Below is a small trained network, with its code and all its weights. Each question gives an input and a target symbol and asks what happens when units are switched off, that is, made to give their printed mean instead of their output.

import numpy as np


def w(rows, s, z=0):
    codes = np.array(rows[::2]) - 128.0
    scale = np.full(codes.shape[1], s)
    scale[-1] = z or s
    return codes * scale


def f(y):
    return np.maximum(y, 0)


def softmax(a):
    e = np.exp(a - a.max(-1, keepdims=True))
    return e / e.sum(-1, keepdims=True)


def log_softmax(a):
    a = a - a.max(-1, keepdims=True)
    return a - np.log(np.exp(a).sum(-1, keepdims=True))


def net(x, mask):
    ids = ['Δαβητφ'.index(c) for c in x.split()]
    T = len(ids)
    res = E[ids] + P[:T]
    q, k, v = (res @ M[0].T for M in (Q, K, V))
    z = softmax(np.where(np.tri(T) > 0, q @ k.T / 4**0.5, -1e9)) @ v
    res = res + np.where(mask[0], z, O[0][:, -1]) @ O[0][:, :-1]
    y = f(res @ A[0][:, :-1].T + A[0][:, -1])
    res = res + np.where(mask[1:13], y, B[0][:, -1]) @ B[0][:, :-1]
    return log_softmax(res[-1] @ U[:, :-1].T + U[:, -1])


Q, K, V, O, A, B = {}, {}, {}, {}, {}, {}
E = w([
[147,145,4,93],'Δ',
[107,97,88,145],'α',
[77,114,33,77],'β',
[184,151,128,128],'η',
[92,144,200,108],'τ',
[112,220,95,180],'φ',
],0.018)
P = w([
[89,144,101,169],'0',
[95,106,47,169],'1',
[130,159,102,182],'2',
[122,117,114,168],'3',
[127,205,180,167],'4',
[100,2,159,98],'5',
],0.0072)
Q[0] = w([
[69,114,37,217],'H0',
[206,48,76,250],'H0',
[201,216,98,99],'H0',
[91,119,136,255],'H0',
],0.0082)
K[0] = w([
[181,145,169,85],'H0',
[54,248,146,64],'H0',
[48,26,149,187],'H0',
[119,127,104,2],'H0',
],0.0086)
V[0] = w([
[134,10,136,145],'H0',
[31,134,124,72],'H0',
[178,127,101,5],'H0',
[155,95,42,173],'H0',
],0.012)
O[0] = w([
[123,2,136,130,64],'H0',
[36,95,154,60,175],'H0',
[185,111,110,50,64],'H0',
[90,120,42,144,254],'H0',
],0.012,0.0069)
A[0] = w([
[214,142,197,81,71],'N0',
[159,99,135,240,100],'N1',
[110,210,91,133,28],'N2',
[184,135,200,105,85],'N3',
[82,243,114,115,42],'N4',
[86,40,68,124,145],'N5',
[151,240,119,16,114],'N6',
[156,8,189,101,143],'N7',
[183,133,15,115,91],'N8',
[81,155,197,156,112],'N9',
[118,3,166,197,194],'N10',
[177,131,165,200,252],'N11',
],0.0075,0.0034)
B[0] = w([
[133,127,132,118,130],'N0',
[109,162,117,145,171],'N1',
[109,33,117,117,230],'N2',
[164,155,126,127,131],'N3',
[111,10,127,135,255],'N4',
[201,184,139,21,253],'N5',
[152,30,183,181,184],'N6',
[119,142,80,183,133],'N7',
[177,139,177,129,228],'N8',
[114,169,115,161,171],'N9',
[123,241,125,122,175],'N10',
[68,164,166,202,166],'N11',
],0.012,0.0079)
U = w([
[147,98,162,59,112],'Δ',
[65,194,54,87,199],'α',
[57,104,164,6,60],'β',
[166,153,158,133,252],'η',
[47,142,254,42,183],'τ',
[49,113,134,82,54],'φ',
],0.0061,0.0024)

Each question gives the input, a string of symbols that net reads in full, and the target symbol t.
The units are the heads (4 rows each of Q, K, V and O) and the neurons (one row each of A and B). Each row of codes is followed by its name. A weight is (code - 128) times the scale printed after its matrix; where a second scale follows, it is the last column's (O, A, B and U).
mask holds one flag per unit, heads first, then neurons. A switched-off unit (its flag False) gives its mean, the last column of its rows in O or B, instead of its output. The means were averaged over made-up inputs and are rounded, as every weight is.
A unit's drop is (log p(t) with every unit on - log p(t) with that unit switched off) / (log p(t) with every unit on - log p(t) with every unit switched off).
The circuit of an input: a set's keep is (log p(t) with only the set's units on - log p(t) with every unit switched off) / (log p(t) with every unit on - log p(t) with every unit switched off). Starting from the 12 units with the biggest drops (on a tie, the unit counted first), units are removed one at a time, each time the one whose removal leaves the highest keep (on an exact tie, the one counted first), for as long as the keep stays at least 0.8.
circuit, biggest first: the units of the circuit, biggest drop first
k most important neurons: the k neurons with the biggest drops, biggest first
drop of u: that unit's drop, to one decimal
input τ φ φ, target τ: 2 most important neurons -> N11, N6
input α α α τ, target α: most important neuron -> N10
input Δ Δ β, target Δ: circuit, biggest first -> H0, N8, N6, N5
input Δ α τ φ, target φ: circuit, biggest first -> N5, N4, N2
input φ φ τ η α α, target α: 2 most important neurons -> N6, N8
input α α α, target α: 3 most important neurons -> N10, N4, N6
input α φ α α φ η, target α: 3 most important neurons -> N6, N8, N4
input φ φ φ φ α φ, target φ: 3 most important neurons -> N4, N2, N5
input β α φ Δ, target Δ: 2 most important neurons -> N8, N6
input α τ η α η α, target η: drop of N4 -> 0.1
input η α Δ, target Δ: drop of N5 -> 0.1
input α α τ, target α: drop of N8 -> 0.2
